Here is a tiny trained network, its code and every weight. The questions are about switching its units off for an input and a class, where a switched-off unit gives its printed mean instead of its output.

import numpy as np


def w(rows, s, z=0):
    codes = np.array(rows[::2]) - 128.0
    scale = np.full(codes.shape[1], s)
    scale[-1] = z or s
    return codes * scale


def f(y):
    return y / 2 * (1 + np.tanh(0.7978845608 * (y + 0.044715 * y**3)))


def log_softmax(a):
    a = a - a.max(-1, keepdims=True)
    return a - np.log(np.exp(a).sum(-1, keepdims=True))


def net(x, mask):
    res = np.array(x, float).reshape(1, 7) / 4 @ E
    y = f(res @ A[0][:, :-1].T + A[0][:, -1])
    res = res + np.where(mask, y, B[0][:, -1]) @ B[0][:, :-1]
    return log_softmax(res[-1] @ U[:, :-1].T + U[:, -1])


A, B = {}, {}
E = w([
[141,100,52,74,187,96,142,110],'x0',
[130,127,131,128,127,124,130,123],'x1',
[120,156,185,47,143,85,73,175],'x2',
[108,148,171,171,236,117,143,131],'x3',
[135,39,145,126,134,146,194,204],'x4',
[128,127,127,129,130,128,128,128],'x5',
[5,112,90,133,130,202,64,137],'x6',
],0.012)
A[0] = w([
[161,161,129,93,78,133,106,72,187],'neuron 0',
[134,125,189,166,156,182,105,119,114],'neuron 1',
[108,85,107,119,165,153,176,209,21],'neuron 2',
[53,59,126,95,91,148,76,104,104],'neuron 3',
[139,57,127,135,124,139,147,170,66],'neuron 4',
[99,109,128,148,186,111,127,125,106],'neuron 5',
[81,91,141,137,114,95,166,141,24],'neuron 6',
[109,121,168,66,145,105,59,183,30],'neuron 7',
[144,87,105,82,49,146,108,125,149],'neuron 8',
[109,157,202,199,48,120,128,145,38],'neuron 9',
[106,188,89,153,157,118,83,44,39],'neuron 10',
[120,107,39,84,174,77,143,103,43],'neuron 11',
[49,82,125,157,173,138,75,124,86],'neuron 12',
[131,107,45,252,122,139,144,117,3],'neuron 13',
],0.013,0.0047)
B[0] = w([
[149,118,177,152,133,122,131,127,217],'neuron 0',
[90,116,110,118,152,163,148,130,194],'neuron 1',
[147,100,172,106,91,149,106,161,235],'neuron 2',
[131,84,125,129,145,100,169,109,242],'neuron 3',
[142,123,186,154,96,120,99,91,210],'neuron 4',
[135,179,138,148,153,199,125,126,193],'neuron 5',
[122,108,116,166,84,156,101,117,150],'neuron 6',
[109,183,81,148,102,87,110,179,245],'neuron 7',
[161,146,135,169,209,179,132,186,233],'neuron 8',
[140,133,74,9,135,160,128,96,217],'neuron 9',
[126,88,223,125,98,145,105,146,228],'neuron 10',
[90,146,99,57,94,192,159,113,230],'neuron 11',
[114,83,154,108,163,72,171,107,254],'neuron 12',
[89,181,67,157,117,46,102,185,232],'neuron 13',
],0.013,0.0096)
U = w([
[91,179,95,128,105,60,99,182,120],'0',
[100,134,90,45,106,203,150,93,89],'1',
[118,100,210,140,65,151,96,128,92],'2',
[130,130,141,125,157,121,159,131,252],'3',
[167,102,153,107,185,43,234,97,130],'4',
[132,161,137,174,252,216,125,155,95],'5',
],0.011,0.013)

Each question gives the input, the list of numbers given to net, and the class t.
The units are the neurons (one row each of A and B). Each row of codes is followed by its name. A weight is (code - 128) times the scale printed after its matrix; where a second scale follows, it is the last column's (A, B and U).
mask holds one flag per neuron, in row order. A switched-off neuron (its flag False) gives its mean, the last column of its row in B, instead of its output. The means were averaged over made-up inputs and are rounded, as every weight is.
A unit's drop is (log p(t) with every unit on - log p(t) with that unit switched off) / (log p(t) with every unit on - log p(t) with every unit switched off).
The circuit of an input: a set's keep is (log p(t) with only the set's units on - log p(t) with every unit switched off) / (log p(t) with every unit on - log p(t) with every unit switched off). Starting from the 12 units with the biggest drops (on a tie, the unit counted first), units are removed one at a time, each time the one whose removal leaves the highest keep (on an exact tie, the one counted first), for as long as the keep stays at least 0.8.
circuit, biggest first: the units of the circuit, biggest drop first
unit that matters most: the unit with the biggest drop
top k neurons: the k neurons with the biggest drops, biggest first
drop of u: that unit's drop, to one decimal
input [6,-1,5,5,-1,-5,-6], class 1: circuit, biggest first	(neuron 11; neuron 12)
input [4,-6,-1,-2,-3,-3,7], class 4: circuit, biggest first	(neuron 12; neuron 3)
input [3,-1,-5,0,7,-7,6], class 2: top 4 neurons	(neuron 2; neuron 4; neuron 6; neuron 7)
input [8,6,-3,0,-6,1,-6], class 1: unit that matters most	neuron 11
input [5,1,-6,5,-5,2,3], class 0: top 2 neurons	(neuron 13; neuron 8)
input [-1,3,3,-4,3,-5,6], class 4: circuit, biggest first	(neuron 3; neuron 12)
input [-1,1,3,1,-4,8,1], class 2: top 2 neurons	(neuron 13; neuron 10)
input [3,-7,6,-6,0,7,5], class 3: top 3 neurons	(neuron 3; neuron 13; neuron 8)
input [-1,-8,-7,2,8,2,0], class 2: top 2 neurons	(neuron 4; neuron 2)
input [-6,-2,3,-6,3,-6,7], class 4: circuit, biggest first	(neuron 3; neuron 12)
input [5,5,-6,-3,5,-7,-5], class 0: top 2 neurons	(neuron 13; neuron 12)
input [6,-6,0,-8,-7,6,-2], class 5: top 2 neurons	(neuron 8; neuron 0)
input [3,6,-6,7,-2,4,-5], class 5: top 3 neurons	(neuron 5; neuron 7; neuron 12)
input [2,-2,8,0,8,1,4], class 0: unit that matters most	neuron 7
input [0,-1,-3,-2,-4,6,-4], class 2: circuit, biggest first	(neuron 12; neuron 0)
input [-4,1,4,0,0,2,2], class 0: top 3 neurons	(neuron 7; neuron 11; neuron 5)
input [-8,-5,-6,3,0,0,6], class 1: top 3 neurons	(neuron 9; neuron 1; neuron 7)
input [3,6,6,0,6,-8,-4], class 0: circuit, biggest first	(neuron 7; neuron 12)
input [-6,-3,7,6,4,4,0], class 0: top 3 neurons	(neuron 7; neuron 8; neuron 11)
input [6,7,-1,-7,-7,-2,6], class 2: circuit, biggest first	(neuron 10)
input [-7,7,-4,-8,-4,-8,0], class 5: top 2 neurons	(neuron 8; neuron 0)
input [5,4,-5,-1,-7,6,8], class 4: top 3 neurons	(neuron 12; neuron 3; neuron 2)
input [3,-1,-4,-1,7,-3,5], class 2: top 3 neurons	(neuron 2; neuron 4; neuron 6)
input [4,-4,-1,-5,-1,8,0], class 5: top 2 neurons	(neuron 8; neuron 9)
input [7,7,-7,-6,-2,-5,5], class 0: drop of neuron 5	0.1
input [3,1,-2,-3,5,8,-5], class 2: drop of neuron 4	0.4
input [1,-2,1,1,-8,-7,7], class 2: unit that matters most	neuron 10
input [6,1,-3,6,-5,-2,-2], class 1: drop of neuron 9	-0.1
input [-5,5,-7,4,3,-1,0], class 0: drop of neuron 13	1.2
